[-30  18  -9   3  -8  18  -2  32  10   1 -12 -28 -11 -22  13 -17  12   8
  13]
Q610 & Q276
[  0   7  23   2  16 -14 -10  35  22  -1  16  15 -10  10  15   1  -2 -12
   3]
Q610 & Q473
[-47   9   7   8   0  31  19  -1  12   3 -21 -23 -11 -13   9 -12  -9   4
   1]
Q610 & Q276
[-21  13  24  -5   9  21   4 -13   8  -1  -4   8  -2  -7  -5 -26  -2  13
 -10]
Q610 & Q838
[-34   3   1  13   3   1  -9 -15  11  18  -7 -22 -15 -10 -25  27   1   2
  20]
Q610 & Q276
[ 16   7   2   7 -17  -2  -1  -1  -5   7 -26   2 -12 -27 -13 -12 -13  10
  10]
Q594 & Q276
[-33   6   5  26   8  -2  -8  -5  -4  -1 -11   7  -3  -3 -27 -15  -6   4
   2]
Q610 & Q276
[-25  13  -3  17  -7  -8  -8  34   5  -6  -5 -12  -3 -14 -20 -13  -8  -3
 -11]
Q610 & Q693
[  5  15   6 -24 -16 -23  20  29  -7   3  -2  38 -10  11   7  25   7   1
  -4]
Q594 & Q473
[  2   8  -8 -15   3  -6  -8 -13   2   2   0 -36   3  -4   1 -30   9  -7
 -10]
Q411 & Q276
[-28  13   6 -54   0 -25 -17 -36  53   5  -3 -23   4 -11 -20   0 -10  12
 -21]
Q610 & Q276
[-26   3  40  35  -4  -1 -11  -4   7  -7   4  -4 -25   1 -12 -29  -3   4
   3]
Q610 & Q473
[-29   0   7 -10   9 -15 -12  12  21   0   4  16  -1  21   2 -32  22   2
  11]
Q610 & Q473
[-49   0  -6  33  10  34  -2 -40   6  -3 -19 -30  -3  -3 -12 -18 -15  -7
   1]
Q610 & Q276
[-16 -13  -2 -25  10   8  -2 -27   3  -5   0 -20   3  23   3  71   5 -12
  -9]
Q411 & Q276
[-19   7   3  12  -3   4 -16  33 -20  10  19  28  -5  17  16 -10  -4 -14
  10]
Q610 & Q473
[-29 -17   3  18  -2  10 -12   3   7  -2  -1  24  -7  26   3 -13   8   0
   7]
Q610 & Q473
[-21   8  -1   1  -6  -9   0  28   0   4   3  -3  -6  -4  13 -14  -4  -2
   2]
Q610 & Q473
[-14   8   0  11  -1 -13 -16   8   2  -4 -16 -10  -6 -22 -31 -27 -14   9
   3]
Q610 & Q276
[-28  18   2 -17  -3 -16 -11  16  -9   4   4  -1  -5  12 -47   2  14  -6
  11]
Q610 & Q473
[-21  13  -5 -26   0  23  -4 -10   5   1   7 -10  -4 -19 -14 -22 -13  20
  -7]
Q610 & Q276
[  7  -8  -9 -36   0 -12 -10  -6  -6  21  -1 -11  -5 -19 -16 -18  -4  15
  -7]
Q594 & Q276
[ -7  18  24  32  -3  -6 -10   5   0  -2 -22  -3  -8 -39 -12 -13 -24  10
   0]
Q594 & Q276
[-49   2   4   6  -8   8 -10  18  -8  -7  -7 -36   2 -20  -3 -13  -3  11
  -8]
Q610 & Q276
[-26  11   9 -31   2  -6 -17 -52  15  -1  -3 -24  -8 -11 -38 -13  -5   4
   1]
Q610 & Q276
[-45 -15  -1  84   2  -1 -16  25   0   8  -7  39   0  34  10 -28  18  -1
  26]
Q610 & Q473
[-16   3  11  33  -8   7  -7  21   8   9 -25  19  -3  25   4 -24   2 -13
   8]
Q610 & Q473
[-21  17  -4  43 -23 -31 -11  46   4  -4 -20 -15 -17 -28 -12 -10 -18 -10
 -18]
Q610 & Q693
[ -1   4  -2 -49  -5 -16  -6 -27  -5 -10 -18 -53   0 -16  -9  20  -7  -5
 -16]
Q411 & Q276
[-52   1   6 -17  -1  12 -10  -9  -2  -1 -12 -16  -8 -15 -19  -8  -4  20
 -10]
Q610 & Q276

[-37  -9 -15 -55 -15  -6  24  -4  -2  -5  22  25 -18  -7  -8   8  35 111
  11]
(70) & Q645
[-26  -1   1 -37 -27   7   6   7   2 -10   5   4  -7   5   0   1  26  61
   0]
(66) & Q812
[ -9  12  -1 -54 -35 -28  41  -4  -2   3  11  14  -9 -19  -4  11 -13  78
  -1]
(68) & Q793
[-23   9 -25 -20  -7  14  13  -8  22  16  -4   4   3 -15   0  23   6 -16
  -5]
(59) & Q793
[-34   9 -15 -45  19  27  -4   3  18  -1  21   7   1   6  -4   7  26  88
  -6]
(70) & Q319
[-15   6   0  -4  -2  -6  13  -2   6  -1 -10  -1  12  -1  -7  12   8   2
   4]
(66) & Q793
[-24   3  16 -39 -27 -16  11 -15  17   3  -5 -14  -3 -14   3  22  36 103
   4]
(68) & Q319
[-11 -32 -22   0   6  -5   3  10   2   9  23  29  -8   2  -1   3   4  33
  -6]
(59) & Q645
[-20  -4  -5 -49 -21   4 -17   0   2   7  15  -3 -34 -11   0   3  34  96
  -2]
(59) & Q319
[ 17  15   7 -33   4   4  17   5  -8  10   9 -14  -9 -11  16   1  -1 -29
 -20]
(71) & Q793
[ -8   1  -5 -41 -30 -13  25  17  -1   4   5  21  -9 -10  -6  -1  24  59
   1]
(70) & Q793
[-19   5 -25 -57 -14   3  12   7   4  14  24  19 -14 -12   0   5  24  50
  -9]
(59) & Q793
[ -8   1  -4 -43 -21  -3   7  11  -1  13  27  -6  -2  -9   2   5  16  55
  23]
(71) & Q812
[-19   9  -6 -39 -10  -3  30 -11   7   9  -7   0   1 -18   9  16   6  15
  -5]
(66) & Q793
[-41   0 -28 -45 -21   6  24  -7  13 -20  12  28  -1  -5  -1 -18  20  80
  -9]
(70) & Q645
[ -3   5  -1 -64 -34   0  17  -1  -5  -6   1  -1 -13 -13  29  14  33  64
  -8]
(66) & Q793
[-26  -2  -3 -42 -18   1  30 -23  16  -8   8  -1  -5 -15  -3  18  27  92
 -15]
(70) & Q319
[ -4  -5   3 -51 -19  -3  20   3  18  16  24  -6  -8 -22   1  12  23  57
 -16]
(71) & Q793
[ -7   2 -16 -22  -7   7  28 -13   6  -3  -5  22   4  -3   0  12  -1  11
 -13]
(70) & Q793
[ -3   2   1 -46 -24  -1  28   0   5   0   0  -6   1  -6   6  12  17  46
  -5]
(66) & Q793
[-12 -15  -8  23  -6 -13  10  -5   2  -3 -20  16  32  -1   6  20 -17 -10
  11]
(70) & Q793
[-21  20 -13 -39 -28   8  18   1   1   0  -2   2  -8  -7  -2  10  18  47
   0]
(70) & Q793
[-34  -6 -25 -11  10   0   7  -8 -11  19  34  27 -23 -20  -1   9  18  53
  -5]
(59) & Q645
[-16 -10 -21 -34 -20 -13  55 -12   2   4  21  22  -5  -8   2  14  40  88
 -14]
(70) & Q645
[-19   8 -35 -64 -20  14  20  -1   2   4  30  10 -10  -6  -9   7  24  76
 -17]
(70) & Q793
[-35  14 -12 -35 -16   9 -15   9   2  24  14   8 -10  -5  -3  -2  29  59
   0]
(59) & Q319
[ -31    2  -16 -117  -70   -2   66  -10   -2    2   23    1  -93  -41
  -16    9  115  117  -28]
(66) & Q645
[-51  14 -30 -83 -15  19  19  -8  17   7  19  20 -10  -7  -1  13  44  83
 -14]
(70) & Q793
[-17   4  -6 -55 -34  14   8  -7  -2  -2  13  -2 -19  -7  -2   4  37  65
  -5]
(70) & Q812
[-25   8 -27 -48 -23   7  15  -1   6   3   7  25   1 -10   0   2  17  40
  -2]
(70) & Q793
[-35  12 -16 -42 -11  14 -17  19   4  21  28  24 -15 -11  -2 -14  19  28
  -9]
(59) & Q793
[-15  -6 -19   2   9  14 -20  17   0  17  11  13   8  -1   5   8  -5 -28
  -4]
(59) & Q793
[-21  -8 -17  -8   1  11 -18  14   5   5  10  14  -4  -5  -4   8   9  19
  -4]
(59) & Q319
[-21  -1   0 -49 -39 -12  18 -14   7  -5   7   3 -21 -10  -5  15  44 102
  -5]
(66) & Q812
[-37  -4 -26 -33 -28  12 -14   1  15  16  18  15  -1   3  -5  12  34 100
   9]
(70) & Q319
[-29   7 -14 -36 -14  -7  34 -19  10  -2   9  18 -39 -21   0  12  39  83
  -4]
(70) & Q645
